Here is a tiny trained network, its code and every weight. The questions are about switching its units off for an input and a class, where a switched-off unit gives its printed mean instead of its output.

import numpy as np


def w(rows, s, z=0):
    codes = np.array(rows[::2]) - 128.0
    scale = np.full(codes.shape[1], s)
    scale[-1] = z or s
    return codes * scale


def f(y):
    return y / 2 * (1 + np.tanh(0.7978845608 * (y + 0.044715 * y**3)))


def log_softmax(a):
    a = a - a.max(-1, keepdims=True)
    return a - np.log(np.exp(a).sum(-1, keepdims=True))


def net(x, mask):
    res = np.array(x, float).reshape(1, 8) / 4 @ E
    y = f(res @ A[0][:, :-1].T + A[0][:, -1])
    res = res + np.where(mask, y, B[0][:, -1]) @ B[0][:, :-1]
    return log_softmax(res[-1] @ U[:, :-1].T + U[:, -1])


A, B = {}, {}
E = w([
[63,181,128],'x0',
[212,173,57],'x1',
[106,140,54],'x2',
[15,1,177],'x3',
[181,116,132],'x4',
[222,179,127],'x5',
[17,117,71],'x6',
[134,20,128],'x7',
],0.0061)
A[0] = w([
[78,34,174,189],'N0',
[123,157,251,162],'N1',
[98,113,155,254],'N2',
[170,186,171,185],'N3',
[70,160,126,106],'N4',
[188,146,28,182],'N5',
[143,98,93,144],'N6',
[159,155,93,152],'N7',
[63,121,168,107],'N8',
[177,94,83,200],'N9',
[178,24,169,222],'N10',
[199,104,171,100],'N11',
[38,94,80,180],'N12',
[156,141,181,117],'N13',
[97,95,114,81],'N14',
[138,181,69,86],'N15',
[160,151,67,102],'N16',
[104,27,152,105],'N17',
[201,128,163,176],'N18',
[72,142,165,107],'N19',
],0.013,0.0098)
B[0] = w([
[149,90,93,244],'N0',
[178,71,136,188],'N1',
[113,2,91,234],'N2',
[192,124,88,206],'N3',
[19,78,185,147],'N4',
[102,169,72,223],'N5',
[91,156,89,144],'N6',
[96,167,91,173],'N7',
[117,121,125,167],'N8',
[148,131,16,195],'N9',
[209,67,87,237],'N10',
[124,85,176,158],'N11',
[69,85,79,220],'N12',
[173,123,145,143],'N13',
[138,204,168,136],'N14',
[45,231,143,156],'N15',
[88,253,122,157],'N16',
[147,149,139,190],'N17',
[177,137,103,199],'N18',
[108,89,171,152],'N19',
],0.0082,0.011)
U = w([
[149,72,146,154],'0',
[151,69,139,233],'1',
[123,97,7,208],'2',
[183,106,78,132],'3',
[141,196,70,60],'4',
[131,140,248,1],'5',
[65,112,112,62],'6',
],0.012,0.0056)

Each question gives the input, the list of numbers given to net, and the class t.
The units are the neurons (one row each of A and B). Each row of codes is followed by its name. A weight is (code - 128) times the scale printed after its matrix; where a second scale follows, it is the last column's (A, B and U).
mask holds one flag per neuron, in row order. A switched-off neuron (its flag False) gives its mean, the last column of its row in B, instead of its output. The means were averaged over made-up inputs and are rounded, as every weight is.
A unit's drop is (log p(t) with every unit on - log p(t) with that unit switched off) / (log p(t) with every unit on - log p(t) with every unit switched off).
The circuit of an input: a set's keep is (log p(t) with only the set's units on - log p(t) with every unit switched off) / (log p(t) with every unit on - log p(t) with every unit switched off). Starting from the 12 units with the biggest drops (on a tie, the unit counted first), units are removed one at a time, each time the one whose removal leaves the highest keep (on an exact tie, the one counted first), for as long as the keep stays at least 0.8.
circuit, biggest first: the units of the circuit, biggest drop first
k most important neurons: the k neurons with the biggest drops, biggest first
drop when u is switched off: that unit's drop, to one decimal
input [-3,2,-6,3,2,0,-1,-3], class 0: circuit, biggest first : (N5, N12)
input [7,7,-7,0,-6,-7,-1,-8], class 6: most important neuron : (N10)
input [6,2,-6,-3,-7,-8,-8,4], class 1: 2 most important neurons : (N5, N9)
input [3,-5,-1,3,-3,-7,-4,2], class 1: circuit, biggest first : (N9, N5)
input [-7,8,-8,8,1,2,-4,-1], class 3: circuit, biggest first : (N10, N18, N12)
input [4,-8,4,-4,-4,-2,1,-8], class 6: 2 most important neurons : (N4, N10)
input [8,4,-8,1,-3,8,1,-5], class 4: 4 most important neurons : (N10, N2, N0, N12)
input [-1,7,6,-4,6,8,3,8], class 4: 2 most important neurons : (N16, N2)
input [-2,2,-1,4,8,-7,-4,-6], class 1: drop when N7 is switched off : 0.1
input [3,4,0,1,-1,-5,-8,-3], class 3: drop when N10 is switched off : -0.1
input [8,-7,8,4,-5,-3,-1,3], class 6: drop when N10 is switched off : 0.2
input [2,-2,-7,1,8,5,5,2], class 0: drop when N10 is switched off : -0.1
